Each row is followed by its group and then its class within the group.
.02	.08	-.29	.14	.06	-.12	.10	-.20	-.03	.01	.01	.08	.10	-.10	.04	.03	.08	.03	.09	.03	.03	-.16	-.17	.06	-.09	-.08	-.16	-.22	.04
Simuk:Z
-.05	.08	-.40	-.11	-.15	.17	-.10	.10	-.12	-.13	.24	.05	.11	-.13	-.01	-.10	.17	-.01	.14	.17	-.05	.13	-.16	.02	-.08	-.04	.12	.31	.04
pubo:B
-.02	.03	-.36	-.02	-.10	.13	-.01	.08	-.30	.05	.21	.00	.10	-.07	-.11	-.06	.04	.19	.08	.14	-.08	.01	-.10	.00	-.12	.09	.00	.07	-.02
pubo:N
.05	-.03	-.30	.00	.01	.02	.00	-.10	-.03	-.04	-.01	.06	.21	-.13	.10	-.03	.03	-.02	-.01	.01	.02	-.07	-.04	-.06	-.04	-.08	-.09	-.12	.00
Simuk:Z
.03	.02	-.21	.11	-.11	.10	-.08	.05	-.27	.06	.01	.05	-.03	-.09	.16	-.06	.16	-.04	.01	.05	.05	-.21	.15	-.04	.02	-.07	.10	-.15	.02
pubo:N
.04	-.10	.30	-.05	-.02	.10	-.01	.09	.00	-.18	.02	-.08	.00	.14	-.01	.08	-.03	-.09	.04	-.08	-.04	-.02	-.05	-.04	.02	-.08	.07	-.06	.04
vari:T
-.05	.03	-.32	-.09	-.15	.22	-.21	.21	-.25	-.09	.21	.08	.08	-.06	.00	-.01	.09	-.08	.10	.07	.01	.05	.07	-.01	-.07	-.01	.02	.24	.03
pubo:B
-.04	-.03	.07	-.17	-.03	.07	.00	.09	-.03	-.15	.10	.04	.12	.02	.00	.13	-.02	-.09	-.02	.00	.05	-.04	-.10	-.02	-.05	-.07	.06	.07	.05
vari:T
-.07	.10	-.38	-.04	-.11	.25	.06	.01	-.11	-.02	.18	.12	.14	-.08	-.07	-.07	-.02	.03	.12	.05	-.10	.07	-.15	.06	-.12	.15	-.12	.16	.02
pubo:N
-.10	.11	-.28	.03	-.15	.06	-.02	.06	-.20	-.12	.29	.07	.13	-.14	-.07	.02	.02	.04	.09	.02	-.02	.13	-.07	.10	-.21	-.04	-.04	.24	.06
pubo:N
.03	-.04	-.12	-.07	-.13	.15	-.17	.03	-.23	.04	.00	-.03	.68	-.05	.03	.05	.02	-.13	-.03	.01	.01	-.08	.12	-.05	.11	-.01	.14	-.16	.00
pubo:S
.05	.01	-.43	.00	.00	-.10	.12	-.06	-.07	-.05	.04	.00	.09	-.05	.06	.01	-.03	-.03	.02	-.01	.05	-.09	-.11	-.08	-.18	-.04	-.03	-.03	.06
Simuk:R
-.12	.05	-.53	-.07	-.22	.21	-.10	.02	-.27	-.14	.38	-.02	.05	-.18	-.26	-.04	.11	.00	.14	.15	-.12	.02	-.12	.06	-.22	.07	.03	.20	.07
pubo:N
-.14	.05	-.47	-.09	-.27	.17	-.18	-.02	-.24	-.04	.41	.07	.08	-.25	.02	.02	.16	-.09	.08	.11	-.06	-.15	-.06	.02	.01	-.02	.02	-.04	.12
pubo:S
-.02	.10	-.20	-.03	-.11	.03	-.09	.10	-.21	.02	.12	.06	.01	-.07	.08	.00	.11	-.02	.01	.13	-.06	.01	-.01	.06	.03	.00	.14	-.01	-.03
pubo:B
-.03	-.02	-.24	-.07	-.16	.11	-.01	.03	-.09	-.23	.17	.08	.22	-.14	-.08	.11	.00	-.17	.02	.09	-.03	.03	-.15	-.09	-.13	-.06	-.12	.25	.22
vari:T
.00	.05	-.44	.00	-.10	.14	-.03	.12	-.25	.07	.14	.19	-.05	-.06	.33	-.02	.03	-.01	.08	.07	.01	-.08	.11	.04	.02	.03	.05	-.06	.02
pubo:B
.10	.03	-.34	-.08	.07	-.10	.02	-.01	-.06	-.09	.20	.07	.14	-.07	.02	.05	.04	.03	-.14	.11	.03	.00	-.07	-.09	-.20	-.09	.03	-.04	.09
Simuk:R
-.02	.08	-.27	-.06	-.02	.08	-.05	.02	-.16	-.10	.21	.00	.06	-.19	.00	-.04	.05	-.05	.01	.04	-.06	.03	-.11	.07	-.14	.02	.04	.11	.00
pubo:S
-.06	.05	-.28	-.05	.03	.04	-.07	.03	-.28	.05	.13	.10	-.02	.01	.05	-.07	.13	-.03	.00	.11	-.03	-.12	.09	.08	.02	.01	.03	-.13	-.01
pubo:B

Each row is followed by its group and then its class within the group.
.02	-.21	.16	.01	-.06	-.05	-.10	.05	.13	-.01	-.04	-.01	-.15	-.02	.07	.04	-.09	-.16	.07	.08	-.06	.28	.16	-.06	-.13	.05	.12	-.03	.05
milub:G
.04	-.13	.13	.02	-.09	.01	-.01	.13	.09	-.12	-.10	-.07	-.14	-.02	.18	.04	-.07	-.17	-.04	.16	-.06	.21	.13	-.09	-.11	.05	.05	-.04	.03
milub:V
.07	-.17	.12	-.02	.00	-.07	-.02	.06	.09	-.12	-.06	.00	-.16	.01	.16	.10	-.10	-.23	.08	.08	-.08	.28	.10	-.12	-.10	.07	.11	-.13	.02
milub:L
.05	-.14	.16	-.01	-.04	-.05	.02	.11	.08	-.12	-.03	.01	-.08	.01	.11	.08	-.07	-.12	.02	.02	-.09	.28	.07	-.09	-.08	.01	.04	-.13	.06
milub:L
.01	-.13	.16	-.03	.00	-.03	.02	.13	.13	-.14	-.09	-.03	-.16	.00	.17	.04	-.15	-.11	-.05	.03	-.08	.33	.14	-.06	-.14	.00	.11	-.10	-.02
milub:V
-.11	-.18	.07	.05	.13	.01	-.07	.05	.16	-.04	-.10	.03	-.07	-.06	-.01	.06	-.07	-.07	-.12	.14	-.04	.14	.10	.01	-.09	.09	.13	.00	-.06
gise:X
-.11	-.20	.09	-.07	.12	.03	-.04	.04	.13	-.11	-.07	-.04	-.14	-.06	.04	.00	-.12	-.10	-.11	.11	-.05	.09	.11	-.02	-.11	.11	.12	-.03	-.05
gise:X
-.12	-.22	.05	.00	.07	-.03	-.04	.05	.10	-.07	-.07	.01	-.05	-.05	.00	.10	-.09	-.05	-.10	.15	-.02	.09	.02	.02	-.04	.10	.03	-.05	.00
gise:E
.04	-.16	.14	-.07	-.14	-.08	.03	.09	.14	-.12	-.03	-.01	-.13	-.02	.19	.12	-.12	-.14	.09	.05	-.02	.31	.11	-.13	-.10	-.02	-.01	-.10	-.02
milub:L
.00	-.09	.13	.03	-.02	-.01	.04	.15	.08	-.17	-.12	-.09	-.08	-.01	.15	.02	-.06	-.15	-.12	.09	-.05	.25	.13	-.09	-.14	.02	.05	-.02	-.04
milub:V
-.13	-.33	.14	-.07	.15	-.01	-.07	.01	.19	-.04	-.05	.03	-.21	-.03	.01	.02	-.16	-.10	-.11	.09	-.08	.15	.15	.05	-.14	.10	.15	-.03	.05
gise:E
-.07	-.30	.05	-.02	.10	.01	-.12	.05	.14	-.07	-.09	-.03	-.14	-.06	.02	.13	-.12	-.16	-.06	.22	-.07	.17	.08	-.03	-.09	.11	.12	-.12	.00
gise:X
-.10	-.18	.14	-.07	.12	.02	-.04	.03	.16	-.15	-.05	-.01	-.11	-.11	.03	.05	-.06	-.15	-.09	.04	-.08	.09	.05	-.05	-.05	.09	.13	-.06	-.03
gise:X
-.07	-.26	.16	-.06	.14	.02	-.09	.05	.20	-.02	-.06	.03	-.12	-.07	.00	.07	-.11	-.16	-.06	.12	-.08	.20	.13	-.07	-.11	.09	.15	-.02	-.02
gise:E
.14	-.32	.17	-.02	.13	-.01	.01	.04	.23	.04	-.11	.07	-.24	-.15	.16	.17	-.14	-.37	.16	.21	-.14	.35	.20	-.29	-.13	.16	.30	-.11	.05
milub:G
-.15	-.21	.07	-.01	.05	-.03	-.08	.03	.20	-.09	-.04	-.02	-.09	-.01	.03	.05	-.10	-.06	-.12	.12	-.01	.09	.09	.09	-.08	.08	.04	.00	-.05
gise:X
-.05	-.28	.14	-.03	.22	-.06	-.09	.01	.11	-.09	-.05	-.02	-.13	.02	.04	.07	-.08	-.17	-.03	.13	-.11	.22	.15	.00	-.09	.17	.15	-.07	.07
gise:C
.00	-.23	.17	.05	-.14	-.03	.03	.11	.05	-.17	-.02	-.15	-.11	.02	.12	.10	-.08	-.29	-.03	.20	-.03	.24	.15	.00	-.07	.06	-.01	.01	.08
milub:V
-.07	-.19	.09	-.04	.13	.03	-.01	.05	.08	-.10	-.11	.00	-.21	-.04	.10	.00	-.12	-.10	-.15	.02	-.08	.08	.04	.01	-.15	.05	.11	-.08	-.01
gise:C
.11	-.12	.15	.03	-.12	-.05	-.01	.12	.08	-.11	-.09	-.01	-.17	.00	.23	.08	-.07	-.16	.09	.09	-.09	.31	.12	-.12	-.12	.04	.07	-.09	.09
milub:L
-.09	-.22	.08	.00	.11	-.02	-.12	.04	.12	-.07	-.06	-.02	-.09	-.05	.02	.07	-.02	-.10	-.07	.17	-.07	.07	.08	.01	-.05	.11	.11	-.02	.00
gise:E
.02	-.14	.09	-.06	-.01	.01	-.07	.07	.16	-.12	-.09	-.06	-.16	-.05	.14	.03	-.09	-.17	.03	.12	-.04	.24	.16	-.12	-.11	.04	.15	-.08	-.10
milub:V
.00	-.21	.16	.00	.03	-.04	-.06	.11	.14	-.14	-.09	-.04	-.19	.01	.17	.06	-.12	-.13	-.05	.11	-.11	.30	.16	-.05	-.14	.08	.11	-.09	.04
milub:V
.09	-.19	.17	-.04	-.02	.01	-.11	.08	.20	-.02	-.08	.01	-.24	-.08	.14	.08	-.11	-.18	.11	.16	-.11	.27	.16	-.16	-.11	.12	.21	-.13	.02
milub:L
-.05	-.20	.08	.02	.11	-.01	-.15	.02	.12	-.04	-.08	.06	-.17	-.05	.07	.06	-.08	-.09	-.05	.10	-.09	.14	.10	-.02	-.10	.09	.18	-.08	.00
gise:E
.04	-.15	.12	.00	-.03	.02	-.05	.06	.09	-.06	-.09	.01	-.18	-.02	.16	.04	-.04	-.15	.00	.09	-.09	.17	.11	-.03	-.12	.07	.10	-.02	.05
milub:G
.09	-.18	.20	.00	-.02	-.01	.02	.12	.09	-.06	-.10	.03	-.14	-.07	.15	.08	-.09	-.25	.08	.07	-.10	.38	.14	-.16	-.14	.07	.17	-.12	.00
milub:G
.06	-.18	.16	-.02	-.04	.05	.07	.13	.12	-.09	-.11	-.07	-.14	-.06	.13	.08	-.05	-.25	-.04	.14	-.08	.25	.14	-.14	-.13	.09	.09	-.06	.04
milub:G
.01	-.20	.15	-.06	-.02	-.05	-.08	.08	.20	-.10	-.06	.03	-.16	-.06	.13	.11	-.10	-.21	.10	.11	-.08	.26	.15	-.13	-.09	.07	.17	-.10	-.03
milub:L
.02	-.23	.09	-.06	-.08	.02	.01	.09	.16	-.02	-.07	-.07	-.15	-.07	.07	.07	-.11	-.19	-.01	.20	-.07	.17	.12	-.10	-.08	.08	.05	-.07	.07
milub:G
-.03	-.15	.10	-.02	-.18	-.02	.03	.13	.10	-.16	-.13	-.03	-.18	.02	.23	.03	-.13	-.13	-.04	.06	-.03	.27	.12	-.05	-.18	-.03	.01	-.07	-.04
milub:V
.07	-.20	.10	-.01	-.10	.00	-.01	.09	.12	-.03	-.11	.03	-.13	-.08	.07	.20	-.11	-.19	.08	.10	-.11	.25	.05	-.16	-.11	.03	.08	-.15	.03
milub:G
-.05	-.25	.10	-.07	-.01	.02	-.03	.04	.15	-.05	-.07	-.01	-.20	-.05	.05	.05	-.15	-.14	-.06	.12	-.05	.12	.10	-.02	-.12	.06	.08	-.08	.03
gise:E
-.08	-.21	.08	-.04	.24	-.06	-.11	.03	.10	-.14	-.09	.04	-.16	.02	.13	.05	-.13	-.04	-.11	.05	-.09	.15	.09	.01	-.12	.10	.15	-.14	-.05
gise:C
-.12	-.19	.10	-.02	.19	-.01	-.08	.03	.03	-.13	-.05	-.05	-.10	-.01	.02	.05	-.05	-.08	-.12	.12	-.09	.11	.06	.00	-.07	.18	.10	-.09	.05
gise:C
-.10	-.26	.07	-.03	.10	-.03	-.08	-.01	.10	-.08	-.07	.00	-.22	-.02	.08	.05	-.12	-.16	-.02	.12	-.04	.06	.09	.03	-.12	.09	.11	-.06	-.05
gise:X
-.13	-.19	.07	-.04	.11	-.03	-.07	.01	.10	-.10	-.05	-.01	-.12	.01	.01	.05	-.12	-.06	-.10	.06	-.03	.10	.07	.05	-.08	.07	.08	-.05	-.03
gise:E
-.03	-.16	.10	-.04	.21	.00	-.08	.02	.14	-.11	-.10	.06	-.18	-.11	.12	.10	-.05	-.12	-.04	.15	-.10	.05	.08	-.11	-.06	.17	.19	-.06	-.01
gise:C
.00	-.13	.13	.06	-.06	-.03	-.07	.10	.09	-.14	-.11	.00	-.20	.03	.25	.03	-.07	-.06	-.06	.05	-.03	.20	.17	.04	-.11	.07	.07	.07	-.02
milub:V
.03	-.21	.14	-.02	-.07	-.05	-.03	.11	.15	-.12	-.08	-.03	-.18	-.01	.19	.11	-.11	-.17	.04	.14	-.08	.31	.17	-.11	-.13	.06	.08	-.13	.04
milub:L
-.10	-.20	.06	-.06	.14	.00	-.08	.00	.16	-.05	-.05	.08	-.10	-.07	-.02	.06	-.09	-.08	-.07	.11	-.05	.04	.04	-.02	-.06	.10	.12	-.06	-.04
gise:X
-.10	-.21	.16	-.05	.18	.00	-.08	.02	.16	-.05	-.02	.01	-.11	-.04	-.03	.01	-.06	-.09	-.08	.08	-.11	.10	.11	.02	-.06	.13	.14	-.02	.06
gise:X
-.06	-.27	.07	.00	.17	-.03	-.05	-.01	.08	-.07	-.08	-.03	-.14	.02	.07	.06	-.11	-.13	-.08	.16	-.02	.14	.11	.03	-.09	.11	.09	-.04	-.01
gise:X
-.13	-.20	.05	-.08	.12	-.09	-.07	.01	.14	-.07	-.05	.00	-.11	.00	.03	.07	-.15	-.02	-.06	.08	-.02	.17	.10	.00	-.08	.06	.08	-.11	-.06
gise:E
-.12	-.29	.17	-.05	.11	-.02	-.08	.05	.20	-.08	-.06	.02	-.18	-.03	.04	.07	-.15	-.17	-.07	.12	-.05	.23	.10	-.01	-.09	.10	.13	-.03	.00
gise:X
-.09	-.16	.09	.03	.11	.01	-.02	.03	.15	.03	-.06	.00	-.02	-.04	-.05	-.06	-.05	-.04	-.14	.15	-.02	.11	.13	.04	-.06	.09	.09	.08	-.01
gise:E
-.16	-.19	.15	-.04	.08	-.01	-.08	.04	.12	-.12	-.02	-.04	-.13	.02	.03	.02	-.09	-.01	-.14	.09	-.05	.08	.10	.11	-.08	.08	.04	.00	.00
gise:X

Each row is followed by its group and then its class within the group.
-.03	.10	-.03	.00	-.05	.16	.04	.13	.10	-.20	-.06	.01	.01	-.12	.04	.04	-.15	.16	.12	-.12	.06	.03	.01	-.06	.25	-.19	-.17	-.09	.19
mipe:F
.02	.06	-.22	.24	-.04	.02	.06	-.01	-.11	-.01	-.02	.08	.04	-.07	.00	.13	-.12	-.06	.07	-.14	.04	.29	.02	-.05	.08	-.09	.08	.03	.16
Pupom:M
-.37	.04	-.09	.00	.03	.14	.09	.37	.12	.09	-.01	.61	.03	.02	-.02	-.08	-.02	.08	.20	.02	.20	.08	.14	-.09	.04	.12	-.28	-.22	.01
paz:K
-.08	.05	-.11	-.11	.07	.09	.26	.07	.03	.11	.03	.29	-.14	.13	-.06	-.01	.30	-.26	-.03	.02	.26	.01	.30	.03	-.03	.31	-.12	.02	-.13
paz:D
-.04	.08	.06	-.05	-.01	.07	-.03	.10	.08	-.04	.03	.30	-.10	-.10	-.02	.07	.09	-.15	.13	.08	.23	.08	.33	-.04	-.03	.10	-.16	-.22	-.03
paz:P
-.03	.17	-.10	-.09	-.04	.22	-.07	.02	.22	-.07	-.12	.12	-.04	-.21	-.01	.22	-.34	.11	.06	.16	-.06	-.05	.13	-.01	-.08	-.04	-.16	-.04	.02
paz:K
-.07	.10	-.22	.17	-.08	.05	.05	.04	.16	.04	.03	.28	.05	-.16	.04	.18	-.14	.01	-.01	-.14	.04	.06	.20	-.06	-.01	-.22	.02	.08	.25
Pupom:M
-.19	.17	-.15	.05	-.04	.03	.01	-.06	.04	.05	.01	.16	.12	-.05	-.05	.07	-.08	.07	-.13	-.16	.15	-.01	.41	.01	-.10	-.20	-.05	-.04	-.13
Pupom:J
